Below are the code and all the weights of a small trained network. Each question names an input and a class and asks about switching units off, where a switched-off unit gives its printed mean instead of its output.

import numpy as np


def w(rows, s, z=0):
    codes = np.array(rows[::2]) - 128.0
    scale = np.full(codes.shape[1], s)
    scale[-1] = z or s
    return codes * scale


def f(y):
    return y / 2 * (1 + np.tanh(0.7978845608 * (y + 0.044715 * y**3)))


def log_softmax(a):
    a = a - a.max(-1, keepdims=True)
    return a - np.log(np.exp(a).sum(-1, keepdims=True))


def net(x, mask):
    res = np.array(x, float).reshape(1, 6) / 4 @ E
    y = f(res @ A[0][:, :-1].T + A[0][:, -1])
    res = res + np.where(mask, y, B[0][:, -1]) @ B[0][:, :-1]
    return log_softmax(res[-1] @ U[:, :-1].T + U[:, -1])


A, B = {}, {}
E = w([
[126,127,128,126],'x0',
[123,203,212,212],'x1',
[138,129,135,116],'x2',
[254,228,3,187],'x3',
[111,57,28,59],'x4',
[131,123,129,132],'x5',
],0.0066)
A[0] = w([
[152,188,159,194,94],'n0',
[33,27,135,37,194],'n1',
[165,169,160,177,83],'n2',
[38,142,221,212,117],'n3',
[66,131,181,132,59],'n4',
[225,132,48,51,81],'n5',
[89,68,150,50,132],'n6',
[179,136,76,100,254],'n7',
[79,166,189,193,74],'n8',
[165,95,146,135,245],'n9',
[106,125,252,123,239],'n10',
[180,125,1,111,122],'n11',
[186,125,34,165,246],'n12',
[203,203,108,223,162],'n13',
[78,34,145,71,159],'n14',
],0.0081,0.0047)
B[0] = w([
[200,79,73,70,165],'n0',
[137,2,89,174,254],'n1',
[181,98,75,81,150],'n2',
[110,109,125,28,210],'n3',
[118,149,72,55,153],'n4',
[64,235,82,87,187],'n5',
[162,41,114,155,189],'n6',
[103,209,152,217,207],'n7',
[118,121,70,42,167],'n8',
[84,69,202,186,176],'n9',
[71,77,158,75,237],'n10',
[111,223,98,125,209],'n11',
[136,212,142,192,230],'n12',
[242,103,108,130,217],'n13',
[151,26,103,164,211],'n14',
],0.0081,0.0082)
U = w([
[25,79,255,164,239],'0',
[224,70,27,139,101],'1',
[164,206,184,184,188],'2',
[18,200,37,123,1],'3',
[55,128,180,6,66],'4',
],0.0078,0.0047)

Each question gives the input, the list of numbers given to net, and the class t.
The units are the neurons (one row each of A and B). Each row of codes is followed by its name. A weight is (code - 128) times the scale printed after its matrix; where a second scale follows, it is the last column's (A, B and U).
mask holds one flag per neuron, in row order. A switched-off neuron (its flag False) gives its mean, the last column of its row in B, instead of its output. The means were averaged over made-up inputs and are rounded, as every weight is.
A unit's drop is (log p(t) with every unit on - log p(t) with that unit switched off) / (log p(t) with every unit on - log p(t) with every unit switched off).
The circuit of an input: a set's keep is (log p(t) with only the set's units on - log p(t) with every unit switched off) / (log p(t) with every unit on - log p(t) with every unit switched off). Starting from the 12 units with the biggest drops (on a tie, the unit counted first), units are removed one at a time, each time the one whose removal leaves the highest keep (on an exact tie, the one counted first), for as long as the keep stays at least 0.8.
units of the circuit, in order: the units of the circuit, biggest drop first
most important unit: the unit with the biggest drop
top k neurons: the k neurons with the biggest drops, biggest first
drop of u: that unit's drop, to one decimal
input [1,4,2,-6,-4,-6], class 4: units of the circuit, in order	n3, n8
input [1,-4,4,1,-2,6], class 2: top 3 neurons	n10, n1, n3
input [-6,5,1,-8,-1,0], class 4: units of the circuit, in order	n3, n4
input [-6,4,-6,1,-4,5], class 1: units of the circuit, in order	n13, n0
input [4,5,-8,7,-4,-7], class 1: units of the circuit, in order	n13
input [-4,-4,2,1,8,1], class 3: units of the circuit, in order	n5, n11
input [-7,-3,-3,8,-6,3], class 2: units of the circuit, in order	n12, n1
input [6,-5,1,-2,-1,4], class 0: units of the circuit, in order	n13, n0, n8
input [8,0,2,7,-4,0], class 2: units of the circuit, in order	n1, n12
input [8,-6,1,-8,2,7], class 1: top 3 neurons	n1, n14, n6
input [5,-7,-5,1,3,-2], class 3: top 3 neurons	n5, n13, n11
input [4,-7,-3,0,-3,2], class 0: top 2 neurons	n13, n0
input [4,-3,-6,1,6,8], class 3: drop of n8	0.0
input [1,-5,-4,-1,-5,5], class 0: most important unit	n13
input [-6,2,-2,5,6,0], class 2: drop of n12	0.1
input [8,-4,7,6,5,-2], class 3: drop of n5	0.2
input [6,-4,0,-7,4,-6], class 1: drop of n14	0.2
input [2,8,1,2,-6,4], class 1: top 2 neurons	n13, n0
